Look-ups in named tables: a row name and a column name give one cell, copied from the table.

Table delunon
,vikigo,panupur,kimuf,talite,kanumu,sibita,nit,buk,zatelup,zokifa
baf,198,160,164,184,118,154,100,100,117,127
kulob,115,161,133,95,116,101,142,109,163,70
zela,114,98,122,111,145,134,187,189,200,119
riz,124,133,190,180,99,163,155,62,116,106
repi,185,171,188,202,128,152,121,107,124,136
petog,102,108,105,139,170,152,150,141,138,145
navor,102,178,134,129,144,107,116,142,113,103
nazu,134,74,111,139,113,142,185,162,151,140
fazu,77,175,139,106,136,93,104,153,108,125
vaf,166,157,159,204,120,129,119,114,125,125
mori,127,130,134,135,133,153,138,120,139,125
los,119,78,93,159,122,120,204,161,132,140

What is the kanumu of petog in delunon?
170
What is the sibita of repi in delunon?
152
What is the zokifa of baf in delunon?
127
What is the kimuf of baf in delunon?
164
What is the kimuf of zela in delunon?
122
What is the kimuf of navor in delunon?
134

gebom
         zisus  sova  pib  zil  togozep  ganot  dibabi  genatos  fizi  fak
bafeda      60   157  145  113      139    220     149      146   140  222
sep        147   200  152  134       81    211     132      160   118   88
pemil       86    61  115  130      152    210     132      149   181   76
fusu        53   143  111  154      126    118      90      121   138  201
komoti      86   112  118  144      117    169      91      158   157   59
ked        189    78  113  158      109    226     108      148   171  106
namome      96   128  146  132      145    202      94      134    91  229
zivupab    162    69  116  137      139     58      37      124   174  101
laso       116   131  138  122      142    147     152      156   128  148
kar        185   127  147  147      126    168     178      125   140  170
kero       201   135  130  130       98    144      86      138   152  117

pemil, sova: 61
pemil, fizi: 181
laso, genatos: 156
zivupab, pib: 116
ked, genatos: 148
pemil, dibabi: 132
zivupab, fizi: 174
pemil, togozep: 152
zivupab, ganot: 58
komoti, sova: 112
sep, pib: 152
zivupab, fak: 101

veg
fields: rep, mured, nakez, dume, kasefu, zokize, gamubus, fudoza, pibu
vutebo: [-8.3, 35.4, 49.6, 22.0, 50.4, 32.1, 29.4, -12.4, 2.4]
nelunun: [2.8, 53.3, 19.3, 63.9, 73.4, 18.5, 15.4, 13.0, 12.2]
mip: [58.4, -17.3, 1.6, 89.0, 32.8, 10.4, -2.8, 66.9, 55.1]
delel: [30.0, -57.8, 32.7, 39.6, -24.6, 59.6, 15.0, 32.7, 46.5]
gimufo: [15.9, -31.9, 4.6, 63.8, 11.1, 38.2, 4.7, 0.0, 13.6]

What is the rep of gimufo in veg?
15.9
What is the mured of mip in veg?
-17.3
What is the fudoza of gimufo in veg?
0.0
What is the fudoza of delel in veg?
32.7
What is the kasefu of delel in veg?
-24.6
What is the gamubus of nelunun in veg?
15.4
What is the dume of vutebo in veg?
22.0
What is the pibu of nelunun in veg?
12.2
What is the zokize of delel in veg?
59.6

Table nim
|  | puboreg | nodukaz | meginik |
|---|---|---|---|
| kibegig | 95 | 125 | 147 |
| gev | 88 | 85 | 253 |
| zudubi | 87 | 133 | 172 |
| vada | 197 | 105 | 48 |
| zokufal | 125 | 117 | 160 |

vada, puboreg -> 197
gev, puboreg -> 88
kibegig, nodukaz -> 125
vada, nodukaz -> 105
zudubi, puboreg -> 87
kibegig, meginik -> 147
zokufal, meginik -> 160
zokufal, nodukaz -> 117
zokufal, puboreg -> 125
Which row has the largest nodukaz? zudubi

tuta
|  | fimufe | gar | kibavi | vizap | sul | nup | muf | deket | sud |
|---|---|---|---|---|---|---|---|---|---|
| besi | 1676 | 2093 | 5425 | 3303 | 3217 | 7692 | 6714 | 5249 | 5106 |
| bofov | 3516 | 4154 | 4701 | 3767 | 4036 | 6395 | 5626 | 5427 | 4518 |
| pimido | 2258 | 3028 | 6653 | 3128 | 3855 | 7400 | 5892 | 5265 | 5128 |
| fabak | 2537 | 3317 | 5137 | 3508 | 3031 | 6439 | 6663 | 4238 | 5432 |
| siku | 2811 | 3687 | 6765 | 3587 | 3860 | 6686 | 5876 | 4699 | 5389 |
| feb | 2509 | 4163 | 6609 | 2624 | 4809 | 6617 | 3598 | 4143 | 4923 |
| nefegur | 5375 | 6028 | 6170 | 3991 | 4946 | 2963 | 2512 | 3374 | 4789 |
| rikipo | 5826 | 6404 | 5335 | 3878 | 4645 | 3680 | 3106 | 4386 | 4226 |
| kab | 6294 | 6767 | 4711 | 4579 | 3770 | 3999 | 5162 | 5120 | 4248 |
| popam | 4032 | 4465 | 5723 | 4311 | 3508 | 6054 | 6088 | 4569 | 4879 |
| kibolal | 5514 | 6146 | 4383 | 5019 | 3649 | 4571 | 6209 | 5428 | 4532 |
| soz | 6218 | 5608 | 3683 | 4794 | 2420 | 3136 | 6302 | 3878 | 4181 |
| gogimel | 7103 | 6481 | 3939 | 5214 | 2153 | 3260 | 6385 | 4055 | 4221 |

What is the sud of pimido in tuta?
5128
What is the nup of soz in tuta?
3136
What is the sul of pimido in tuta?
3855
What is the gar of besi in tuta?
2093
What is the nup of fabak in tuta?
6439
What is the vizap of feb in tuta?
2624
What is the muf of siku in tuta?
5876
What is the gar of bofov in tuta?
4154
What is the deket of rikipo in tuta?
4386
What is the nup of nefegur in tuta?
2963

bolepop =
cols = kaz, zazi, lev, kek, nusan, tomapez, gez
kibot: [66148, 54532, 53534, 60280, 70978, 64771, 50068]
rifefar: [69952, 76583, 25890, 70298, 90663, 68529, 44539]
zam: [27180, 53294, 61448, 64567, 46481, 66135, 44837]
gegi: [74423, 64766, 48776, 54416, 66593, 59007, 63313]
nefib: [77158, 48528, 62593, 22371, 36297, 22587, 76181]
pibomav: [71207, 55494, 59103, 93328, 43143, 65224, 41045]
koli: [52597, 60869, 58339, 59313, 60086, 86155, 53749]
rek: [53000, 61150, 49968, 86001, 45896, 70382, 43013]
muron: [73994, 65922, 52554, 44488, 78648, 49932, 64285]
ruk: [56110, 49407, 53058, 69041, 62712, 77823, 37561]
gil: [36081, 78605, 66773, 53417, 71438, 71750, 68210]

What is the kek of gil in bolepop? 53417
What is the tomapez of nefib in bolepop? 22587
What is the kaz of rek in bolepop? 53000
What is the kaz of kibot in bolepop? 66148
What is the zazi of koli in bolepop? 60869
What is the kek of kibot in bolepop? 60280
What is the nusan of gil in bolepop? 71438
What is the gez of gil in bolepop? 68210
What is the nusan of ruk in bolepop? 62712
What is the nusan of gegi in bolepop? 66593
What is the tomapez of gil in bolepop? 71750
What is the lev of nefib in bolepop? 62593
What is the zazi of kibot in bolepop? 54532
What is the zazi of gegi in bolepop? 64766
What is the tomapez of kibot in bolepop? 64771
What is the tomapez of rifefar in bolepop? 68529
What is the gez of ruk in bolepop? 37561
What is the lev of pibomav in bolepop? 59103
What is the nusan of nefib in bolepop? 36297

dusuf =
,komi,vut,pubusop,duri,tal,dalo,diza
bisaniv,-0.193,0.956,-2.974,4.018,3.866,3.852,-1.637
sab,2.448,3.625,0.529,-0.502,3.511,-0.935,0.115
pelur,2.569,5.302,-3.515,4.142,7.925,6.908,-0.484
zem,5.932,5.491,-4.020,0.757,4.256,-1.463,-0.514
gikuf,0.559,5.387,-0.701,3.905,7.386,4.656,0.408
sak,4.624,3.750,-0.067,-1.172,2.859,-5.068,0.142
rolo,6.906,8.028,-1.310,0.757,7.594,-3.841,0.446
sal,4.471,4.825,-2.109,0.540,3.505,-2.351,-0.375
pid,7.484,5.203,-3.836,0.360,3.991,-6.639,-0.245
pokirev,3.331,1.472,-2.833,1.853,4.202,-4.342,-0.638
nok,1.896,1.750,0.374,-1.664,1.286,-0.913,0.162

pelur, dalo: 6.908
pid, dalo: -6.639
pokirev, vut: 1.472
gikuf, tal: 7.386
pokirev, tal: 4.202
sal, dalo: -2.351
sab, vut: 3.625
nok, dalo: -0.913
nok, pubusop: 0.374
pokirev, pubusop: -2.833
nok, duri: -1.664
sak, vut: 3.750
pokirev, dalo: -4.342
rolo, vut: 8.028
sak, pubusop: -0.067
Which row has the largest diza? rolo

